Below are the code and all the weights of a small trained network. Each question names an input and a class and asks about switching units off, where a switched-off unit gives its printed mean instead of its output.

import numpy as np


def w(rows, s, z=0):
    codes = np.array(rows[::2]) - 128.0
    scale = np.full(codes.shape[1], s)
    scale[-1] = z or s
    return codes * scale


def norm(h):
    return h / np.sqrt((h * h).mean(-1, keepdims=True) + 1e-5)


def f(y):
    return np.maximum(y, 0)


def log_softmax(a):
    a = a - a.max(-1, keepdims=True)
    return a - np.log(np.exp(a).sum(-1, keepdims=True))


def net(x, mask):
    res = np.array(x, float).reshape(1, 6) / 4 @ E
    u = 0
    for l in range(2):
        y = f(norm(res) @ A[l][:, :-1].T + A[l][:, -1])
        res = res + np.where(mask[u : u + 12], y, B[l][:, -1]) @ B[l][:, :-1]
        u += 12
    return log_softmax(norm(res)[-1] @ U[:, :-1].T + U[:, -1])


A, B = {}, {}
E = w([
[126,140,124,129],'x0',
[139,195,111,143],'x1',
[134,151,124,136],'x2',
[200,96,2,114],'x3',
[182,86,146,195],'x4',
[128,120,130,126],'x5',
],0.0062)
A[0] = w([
[2,103,167,166,195],'0.n1',
[138,142,114,111,68],'0.n2',
[130,173,104,181,5],'0.n3',
[81,142,175,156,149],'0.n4',
[100,92,110,161,24],'0.n5',
[54,126,97,73,103],'0.n6',
[149,209,98,165,81],'0.n7',
[94,82,80,134,97],'0.n8',
[171,137,75,138,130],'0.n9',
[224,109,110,143,184],'0.n10',
[153,141,118,216,113],'0.n11',
[59,175,148,202,127],'0.n12',
],0.011,0.0023)
B[0] = w([
[170,108,88,92,254],'0.n1',
[213,106,141,140,140],'0.n2',
[65,95,254,129,150],'0.n3',
[172,83,99,74,212],'0.n4',
[127,73,152,144,137],'0.n5',
[30,116,120,125,199],'0.n6',
[102,216,82,209,185],'0.n7',
[153,182,135,127,164],'0.n8',
[144,127,212,61,203],'0.n9',
[113,95,83,71,233],'0.n10',
[89,112,104,204,192],'0.n11',
[197,141,96,118,208],'0.n12',
],0.0055,0.0061)
A[1] = w([
[89,94,116,191,240],'1.n1',
[84,156,99,67,130],'1.n2',
[82,215,59,158,193],'1.n3',
[176,74,152,104,249],'1.n4',
[125,62,133,75,158],'1.n5',
[136,118,245,122,121],'1.n6',
[137,142,179,81,115],'1.n7',
[140,96,66,106,154],'1.n8',
[161,179,116,126,159],'1.n9',
[99,140,164,141,78],'1.n10',
[149,32,98,191,116],'1.n11',
[123,143,206,117,120],'1.n12',
],0.011,0.0015)
B[1] = w([
[62,128,157,156,169],'1.n1',
[116,48,92,206,235],'1.n2',
[132,129,169,107,234],'1.n3',
[88,136,146,131,248],'1.n4',
[149,240,192,210,254],'1.n5',
[134,165,76,70,166],'1.n6',
[192,106,87,172,169],'1.n7',
[168,155,196,114,234],'1.n8',
[97,81,202,178,179],'1.n9',
[211,147,142,52,133],'1.n10',
[56,124,78,110,252],'1.n11',
[206,80,2,66,149],'1.n12',
],0.0078,0.0058)
U = w([
[207,124,92,70,193],'0',
[1,86,100,153,193],'1',
[80,131,198,164,148],'2',
[77,141,190,156,90],'3',
[55,145,219,152,3],'4',
],0.0081,0.002)

Each question gives the input, the list of numbers given to net, and the class t.
The units are the neurons (one row each of A and B). Each row of codes is followed by its name. A weight is (code - 128) times the scale printed after its matrix; where a second scale follows, it is the last column's (A, B and U).
mask holds one flag per neuron, layer by layer. A switched-off neuron (its flag False) gives its mean, the last column of its row in B, instead of its output. The means were averaged over made-up inputs and are rounded, as every weight is.
A unit's drop is (log p(t) with every unit on - log p(t) with that unit switched off) / (log p(t) with every unit on - log p(t) with every unit switched off).
The circuit of an input: a set's keep is (log p(t) with only the set's units on - log p(t) with every unit switched off) / (log p(t) with every unit on - log p(t) with every unit switched off). Starting from the 12 units with the biggest drops (on a tie, the unit counted first), units are removed one at a time, each time the one whose removal leaves the highest keep (on an exact tie, the one counted first), for as long as the keep stays at least 0.8.
units of the circuit, in order: the units of the circuit, biggest drop first
unit that matters most: the unit with the biggest drop
top k neurons in layer l: the k neurons of layer l with the biggest drops, biggest first
drop when u is switched off: that unit's drop, to one decimal
input [4,-8,5,5,1,-2], class 4: top 3 neurons in layer 0	[0.n1, 0.n12, 0.n4]
input [5,4,3,-6,-7,7], class 1: units of the circuit, in order	[1.n2, 1.n5, 1.n8]
input [-7,-1,-5,-5,-5,-3], class 0: units of the circuit, in order	[1.n7, 1.n12]
input [4,-8,2,-8,6,0], class 0: units of the circuit, in order	[1.n12, 1.n6]
input [1,-4,6,2,8,-6], class 1: units of the circuit, in order	[1.n11]
input [1,-3,2,-3,6,6], class 1: units of the circuit, in order	[1.n11, 1.n6]
input [1,-4,5,6,-4,-7], class 2: top 4 neurons in layer 0	[0.n1, 0.n9, 0.n4, 0.n12]
input [-1,7,3,4,5,-6], class 4: top 2 neurons in layer 0	[0.n7, 0.n9]
input [0,-4,-3,-7,-7,5], class 0: top 2 neurons in layer 0	[0.n10, 0.n11]
input [8,4,-3,4,-2,8], class 2: top 2 neurons in layer 1	[1.n9, 1.n11]
input [-1,-8,1,5,-7,7], class 4: top 4 neurons in layer 1	[1.n5, 1.n8, 1.n11, 1.n12]
input [4,0,-3,6,8,7], class 1: top 3 neurons in layer 1	[1.n11, 1.n4, 1.n7]
input [-6,3,-4,6,8,-4], class 1: top 4 neurons in layer 0	[0.n11, 0.n1, 0.n4, 0.n12]
input [2,-6,6,4,8,-1], class 1: units of the circuit, in order	[1.n11]
input [0,-6,4,-3,8,-1], class 1: units of the circuit, in order	[1.n11, 1.n6]
input [7,-5,-4,-7,5,1], class 0: top 2 neurons in layer 1	[1.n12, 1.n6]
input [-6,6,1,3,-2,0], class 4: top 2 neurons in layer 1	[1.n3, 1.n11]
input [-8,2,-4,-4,6,2], class 1: top 2 neurons in layer 0	[0.n11, 0.n10]
input [-7,5,4,4,-1,4], class 4: drop when 1.n4 is switched off	-0.1
input [-7,-5,-1,5,-3,-7], class 2: unit that matters most	1.n5
input [-4,3,-2,5,7,-1], class 1: drop when 0.n12 is switched off	0.2
input [-1,6,2,4,2,-5], class 4: drop when 0.n12 is switched off	0.1
input [-2,5,-5,-7,-2,-6], class 0: drop when 1.n12 is switched off	0.1
